The rows lie along a hidden order. The number after each row says roughly how far along it the row is, from 0 to 9. A new part has a new order.
[ -4   0   2 -13  11   0   9   4  -4   0   2   2  -3  13   0   5  -2  -1
  -3   0 -19  -2   0  -6   0   4   5  39] => 1
[ -7   2  -1   3   3   6  -6   2  -2  -2  -3   3  -2  10  -2 -13   1   5
  -9  -1  56   3  -3   2  -2  -9   0 -16] => 9
[ 11   2  -4   8 -21  -3  -7  -6  -2  -1   1  -2  -1 -23  -2  -3   5   0
   5  -2  19   2   0  10   1   1  -5 -52] => 6
[ -4   1  -2   5  -6   0 -10   1  -2  -2   0   1  -2   4   0  -9   2   1
  -5   1  55   6  -1   4   0  -9  -3 -28] => 9
[  4  -1  -3  -4  -3  -2  -1   1  -3  -1   4  -1  -2   3   3   1   1  -6
   3   1 -23   0   2  -1   1   9  -2   2] => 2
[ -5   2  -1   3   0   2  -6   1  -2  -1  -7   2  -1   6   2  -8   2   1
  -5   0  53   6  -4   2  -1  -9  -1 -29] => 8
[ -3   1   1   0  -1  -4   0   0  -4   0  -4   1  -3   3   3  -6   2   0
  -3  -1  36   6  -1   8   0  -4  -2 -31] => 6
[ 3  1 -4 -6 -1 -1  4  0 -1  0 -2 -1 -2 -4 -2  6  1  2  3 -2 -4  0 -4  2
  1  2  3  9] => 2
[-11  -1   3   1  10  -6   2  -1  -4   0  -8   2  -2  12   3  -5   0  -1
  -6   1  19   7   1   1   0  -8   1 -21] => 8
[  8   0  -6  -3 -14   3  -4   2   0  -2   8  -2  -3  -6  -1   7   0  -4
  10   2 -27  -2   2  -1   2  14  -3  -5] => 0
[-2  1  0 -5  2  2 -2  3 -2 -1 -2  1 -3  3  0 -3  0  0 -1 -1 16  3 -3 -2
  0 -2  2  8] => 4
[ -1  -2   0   1   0  -7   6   0  -6  -1   4  -1  -1   4   2   3   2  -6
  -2   0 -37  -1   5  -1   1  10  -2  11] => 2
[-6 -1  1 -3  9 -3  1  2 -4  0 -1  0 -2  9  2  1  0 -3 -3  0  1  3  0 -3
  1  2  1  9] => 4
[  0   1  -2   4  -6  -2  -7   0  -1  -2  -3   0  -2  -2   1  -8   3  -1
  -1   0  36   5   0   4   0  -3  -5 -39] => 7

Next part:
[ -3  -5   4   4  11 -10  24  -4   1  -3 -36   9  27  10   1 -22   7  -1
 -12 -12   4   4  -4   3  -5  -1 -11   3 -13  17 -12 -26  -2  11   8 -25
   3 -10  32  32  -8  -5  -5] => 0
[  1 -17  20 -20   1 -12  40 -15 -12  -2   6  -6 -22  11   9  -1  29  14
  -3 -12  -2 -19  18   8   0   0  -5   3 -11  -4  -6 -34 -11  12  -1 -46
   5  13  26  -3   8  -7  -8] => 3
[  4  -2  -5   7  15   0   5  -4   4   6 -37   1  37  10  -3 -27 -13   5
 -12 -10   4   9  -6   5   1 -16 -14   0  -7  19 -20 -20   3   7   7  -4
  -3  -2  19  19 -13  -7 -10] => 0
[  6  -4  -8  -1  -6  10 -17  -3  -3   1  21  -6 -22  -7  -3  14  -5  -1
  13   7  -6  -3  10  -7   8  -4   4  -4   5 -12  12   3   1 -12  -5   2
   0  -3 -26 -29   4   7  12] => 9
[ 12  -1 -12  13  14   6 -14  -8   2   3 -30   2  26   5  -6 -18 -12   2
 -10  -6  -1  15 -11   4  28 -10 -16  -2  -8   7 -11 -26   4   5   7   5
  -5  -3  12  19 -15   0  -1] => 1
[  7  -1 -10  13  15   3  -3  -7   3   1 -34   7  29   7  -5 -20  -9  -1
 -11  -8   1  15 -10   3  17  -7 -16   0 -10  11 -11 -25   3   6   8  -3
  -3  -7  16  33 -15  -2   0] => 1
[  2  -9  23 -22 -10 -11  30  -7 -14  -6  29  -6 -44   2  10  23  38  10
   2  -1  -5 -18  11   8   9  16   3   4  -3 -18   5 -16 -12   9  -4 -21
   3  22   9  -8  16  -3  -6] => 5
[ 22 -18   7  -7  16  -1  16 -25 -13   1 -13  -6  -7  14   1 -11  21  19
 -14 -14  -7  -1   2  15  50  -6 -26   1 -17 -10 -17 -63  -7  18   5 -18
  -5  21  33  16  -7  -6 -11] => 0
[  4  -4   6 -13 -16   3  -8  -2  -8  -3  48  -9 -52 -11   3  31  15   2
  17  11  -8 -15  16  -4   9   9  13  -1   9 -27  19  11  -4  -9 -10   2
   1  12 -28 -37  16   7  10] => 9
[  6   6 -15   6  -8  17 -38   5   2   4  26  -8 -16 -13  -6  14 -20  -4
  13  14  -4   6  -2  -7  12  -5   8  -5  14 -14  12  25   6 -17  -7  33
  -5   1 -39 -31   1   9  11] => 8
[ -4  -1   4  -1  13  -6  18  -1   3   5 -33   0  37  12   1 -27  -5   6
 -14 -12   8   2  -3   7 -16 -11  -8   2  -7  20 -20 -10   0   9   6 -12
   0   2  27  19  -7 -10 -14] => 0
